Here is a tiny trained network, its code and every weight. The questions are about switching its units off for an input and a target symbol, where a switched-off unit gives its printed mean instead of its output.

import numpy as np


def w(rows, s, z=0):
    codes = np.array(rows[::2]) - 128.0
    scale = np.full(codes.shape[1], s)
    scale[-1] = z or s
    return codes * scale


def f(y):
    return y / 2 * (1 + np.tanh(0.7978845608 * (y + 0.044715 * y**3)))


def softmax(a):
    e = np.exp(a - a.max(-1, keepdims=True))
    return e / e.sum(-1, keepdims=True)


def log_softmax(a):
    a = a - a.max(-1, keepdims=True)
    return a - np.log(np.exp(a).sum(-1, keepdims=True))


def net(x, mask):
    ids = ['αγδζηθμξπσφψω'.index(c) for c in x.split()]
    T = len(ids)
    res = E[ids] + P[:T]
    r = res
    for j in range(3):
        rows = slice(4 * j, 4 * j + 4)
        q, k, v = (r @ M[0][rows].T for M in (Q, K, V))
        z = softmax(np.where(np.tri(T) > 0, q @ k.T / 4**0.5, -1e9)) @ v
        o = O[0][rows]
        res = res + np.where(mask[j], z, o[:, -1]) @ o[:, :-1]
    y = f(res @ A[0][:, :-1].T + A[0][:, -1])
    res = res + np.where(mask[3:19], y, B[0][:, -1]) @ B[0][:, :-1]
    return log_softmax(res[-1] @ U[:, :-1].T + U[:, -1])


Q, K, V, O, A, B = {}, {}, {}, {}, {}, {}
E = w([
[120,189,133,72,96,77,77,75,188,183],'α',
[37,82,173,108,146,141,221,192,50,128],'γ',
[199,127,169,192,142,200,68,145,151,131],'δ',
[183,75,105,151,151,218,141,165,143,151],'ζ',
[146,122,124,121,145,112,180,220,109,36],'η',
[207,86,111,155,36,162,115,103,9,112],'θ',
[162,152,119,217,121,108,164,179,128,52],'μ',
[40,225,73,189,119,175,174,170,88,231],'ξ',
[146,207,166,221,201,135,111,142,142,115],'π',
[191,129,87,136,216,144,101,90,108,149],'σ',
[80,99,44,145,75,212,103,193,98,168],'φ',
[169,150,152,116,146,164,49,179,107,93],'ψ',
[168,199,89,103,189,150,139,101,47,119],'ω',
],0.013)
P = w([
[32,174,103,115,167,220,152,165,101,3],'0',
[79,96,116,39,196,116,128,190,88,88],'1',
[125,103,124,33,177,104,125,194,72,129],'2',
[135,99,121,48,169,103,119,186,64,158],'3',
[142,92,129,65,165,110,101,188,73,176],'4',
[149,94,126,69,153,126,111,168,66,171],'5',
[161,93,133,87,143,141,79,151,60,192],'6',
[152,85,123,99,148,152,85,138,56,171],'7',
],0.0074)
Q[0] = w([
[114,28,146,29,160,73,88,95,143,142],'H0',
[229,129,100,213,69,122,55,113,145,81],'H0',
[73,142,78,143,74,126,141,180,85,179],'H0',
[121,95,77,108,164,169,109,201,99,114],'H0',
[189,183,91,162,175,189,146,106,164,222],'H1',
[148,122,31,167,95,117,109,201,101,69],'H1',
[141,112,202,84,158,104,165,147,98,148],'H1',
[133,169,168,141,113,109,127,124,73,137],'H1',
[143,204,66,207,157,87,204,119,186,147],'H2',
[80,28,223,85,179,73,176,122,150,103],'H2',
[244,168,90,152,119,214,89,197,69,159],'H2',
[1,86,134,108,59,119,129,86,216,191],'H2',
],0.0073)
K[0] = w([
[67,208,140,168,19,153,134,175,101,149],'H0',
[164,89,57,134,54,173,70,111,145,27],'H0',
[96,107,121,111,135,94,148,69,150,198],'H0',
[99,187,156,69,113,106,76,104,170,162],'H0',
[70,155,154,121,79,111,96,48,168,54],'H1',
[185,109,185,113,120,116,141,120,130,147],'H1',
[113,137,90,126,63,119,43,153,102,131],'H1',
[116,102,105,73,131,167,78,116,155,127],'H1',
[117,192,100,125,174,101,132,116,160,199],'H2',
[124,82,163,132,241,180,145,152,57,59],'H2',
[138,121,108,28,68,60,66,30,223,91],'H2',
[63,101,41,111,147,255,197,238,56,157],'H2',
],0.0072)
V[0] = w([
[159,151,147,180,192,161,134,184,117,122],'H0',
[80,155,128,164,197,170,206,145,99,89],'H0',
[133,145,165,156,158,135,146,171,96,157],'H0',
[177,108,136,107,36,81,87,144,112,107],'H0',
[92,57,63,155,158,218,121,126,80,57],'H1',
[91,169,98,182,218,191,110,162,37,64],'H1',
[58,97,111,146,124,197,109,136,59,61],'H1',
[174,133,145,110,71,52,99,129,85,218],'H1',
[150,153,167,55,89,36,62,29,255,128],'H2',
[15,111,116,129,24,130,186,121,171,149],'H2',
[38,157,142,69,120,136,170,184,115,204],'H2',
[56,187,84,64,83,112,149,84,120,199],'H2',
],0.0072)
O[0] = w([
[146,172,197,175,183,96,129,128,121,132,163],'H0',
[187,164,147,156,132,108,147,122,187,169,181],'H0',
[149,151,200,101,92,85,125,135,168,191,157],'H0',
[61,90,111,199,129,182,108,146,54,123,107],'H0',
[222,187,172,107,73,82,152,124,175,203,219],'H1',
[229,121,131,82,108,56,123,173,153,128,239],'H1',
[154,166,151,113,65,125,145,140,165,138,216],'H1',
[40,120,155,124,80,168,115,118,17,123,94],'H1',
[35,200,83,84,202,175,178,79,195,74,5],'H2',
[62,102,76,125,121,255,156,72,45,142,97],'H2',
[71,62,87,145,145,149,99,159,61,77,157],'H2',
[74,102,108,174,119,215,157,147,121,98,119],'H2',
],0.007,0.011)
A[0] = w([
[105,141,159,151,119,198,89,114,205,71,118],'N0',
[117,40,147,98,181,193,166,115,204,153,107],'N1',
[131,167,194,93,79,118,114,91,233,191,114],'N2',
[70,40,155,88,122,181,128,121,74,121,106],'N3',
[87,123,109,20,200,137,2,139,105,105,178],'N4',
[160,147,225,141,86,85,159,89,131,117,70],'N5',
[119,112,148,174,242,121,116,33,168,154,115],'N6',
[78,75,165,128,144,69,150,60,106,60,17],'N7',
[49,71,149,142,161,183,86,74,127,101,62],'N8',
[125,75,199,205,107,146,166,78,111,109,50],'N9',
[159,69,144,93,52,96,110,142,111,120,48],'N10',
[58,72,158,141,125,124,181,20,93,174,3],'N11',
[126,133,208,144,78,68,139,161,150,179,123],'N12',
[78,108,176,231,110,129,173,34,98,119,35],'N13',
[164,179,179,126,193,94,123,116,251,104,149],'N14',
[80,89,174,130,116,160,114,113,117,106,57],'N15',
],0.0084,0.0061)
B[0] = w([
[179,167,107,203,138,164,15,234,135,111,130],'N0',
[118,12,134,124,198,212,131,138,184,127,128],'N1',
[180,194,54,134,140,118,190,208,124,75,200],'N2',
[202,186,49,117,175,97,125,182,184,116,132],'N3',
[151,140,223,88,104,113,136,129,131,236,133],'N4',
[60,112,94,71,95,149,120,132,189,149,199],'N5',
[100,107,186,166,177,79,176,152,197,199,128],'N6',
[62,80,70,101,156,195,80,158,126,196,127],'N7',
[182,108,118,130,169,65,13,199,80,119,131],'N8',
[50,107,164,112,150,206,176,61,207,229,125],'N9',
[83,152,120,195,196,160,126,127,132,168,207],'N10',
[68,69,214,162,127,165,10,242,141,172,127],'N11',
[165,155,76,129,182,144,57,104,104,91,252],'N12',
[129,82,241,35,168,68,32,254,218,203,127],'N13',
[89,76,141,174,86,181,118,113,61,179,188],'N14',
[181,156,136,89,212,106,67,174,80,144,127],'N15',
],0.0077,0.027)
U = w([
[156,194,81,118,204,40,96,161,198,83,181],'α',
[140,34,152,145,119,76,39,124,34,202,169],'γ',
[121,2,157,204,70,232,19,113,37,190,38],'δ',
[160,39,105,114,141,187,117,110,167,128,39],'ζ',
[146,54,176,99,72,76,157,197,117,95,122],'η',
[165,67,92,72,95,177,134,92,25,75,134],'θ',
[93,95,94,196,119,107,124,149,134,42,153],'μ',
[35,155,40,137,127,133,145,121,137,193,59],'ξ',
[100,140,172,208,143,129,139,136,162,168,82],'π',
[134,86,131,115,162,104,153,85,190,232,101],'σ',
[72,28,79,64,15,136,105,177,176,197,160],'φ',
[136,122,234,52,35,154,102,178,163,187,54],'ψ',
[144,177,127,68,186,154,145,71,119,155,3],'ω',
],0.0064,0.0043)

Each question gives the input, a string of symbols that net reads in full, and the target symbol t.
The units are the heads (4 rows each of Q, K, V and O) and the neurons (one row each of A and B). Each row of codes is followed by its name. A weight is (code - 128) times the scale printed after its matrix; where a second scale follows, it is the last column's (O, A, B and U).
mask holds one flag per unit, heads first, then neurons. A switched-off unit (its flag False) gives its mean, the last column of its rows in O or B, instead of its output. The means were averaged over made-up inputs and are rounded, as every weight is.
A unit's drop is (log p(t) with every unit on - log p(t) with that unit switched off) / (log p(t) with every unit on - log p(t) with every unit switched off).
The circuit of an input: a set's keep is (log p(t) with only the set's units on - log p(t) with every unit switched off) / (log p(t) with every unit on - log p(t) with every unit switched off). Starting from the 12 units with the biggest drops (on a tie, the unit counted first), units are removed one at a time, each time the one whose removal leaves the highest keep (on an exact tie, the one counted first), for as long as the keep stays at least 0.8.
units of the circuit, in order: the units of the circuit, biggest drop first
unit that matters most: the unit with the biggest drop
top k neurons: the k neurons with the biggest drops, biggest first
heads that matter: for each layer, one digit per head in row order, 1 if its drop is at least 0.15 and else 0, layers parted by /
input θ σ α ψ φ, target φ: units of the circuit, in order -> (N12; N10; H2)
input θ ζ η ξ ψ φ, target α: heads that matter -> 100
input ξ ξ ψ φ ψ φ ζ ξ, target δ: heads that matter -> 011
input μ θ φ α ω, target ω: units of the circuit, in order -> (H2; N4; H1)
input φ μ φ, target γ: heads that matter -> 001
input θ α σ ψ θ ξ φ μ, target μ: units of the circuit, in order -> (H2; H1; H0)
input η π α δ θ ψ, target ψ: heads that matter -> 001
input η φ μ φ α θ φ σ, target σ: heads that matter -> 001
input ζ θ α η ξ γ δ, target δ: top 3 neurons -> (N2; N0; N1)
input θ ψ σ φ σ μ γ, target α: heads that matter -> 101
input α φ γ θ ξ, target ξ: top 2 neurons -> (N12; N14)
input ξ φ θ α φ γ π, target π: heads that matter -> 001
input α φ η α, target γ: unit that matters most -> H1
input ψ φ μ α ω, target ω: top 4 neurons -> (N4; N14; N5; N2)
input φ ψ φ α π α, target γ: units of the circuit, in order -> (H2)
input γ ψ φ α ξ ζ δ θ, target θ: top 4 neurons -> (N10; N5; N2; N6)
input ψ α η ξ ζ, target ζ: top 2 neurons -> (N1; N14)
input α ζ φ π, target π: heads that matter -> 011
input μ δ φ ζ α σ, target σ: top 3 neurons -> (N6; N12; N4)
input θ α φ, target φ: heads that matter -> 101
input ψ σ ω ξ θ, target α: heads that matter -> 001
input θ γ ξ ξ θ ψ ψ φ, target α: heads that matter -> 101
input φ φ ξ ζ σ σ ψ ξ, target γ: heads that matter -> 011
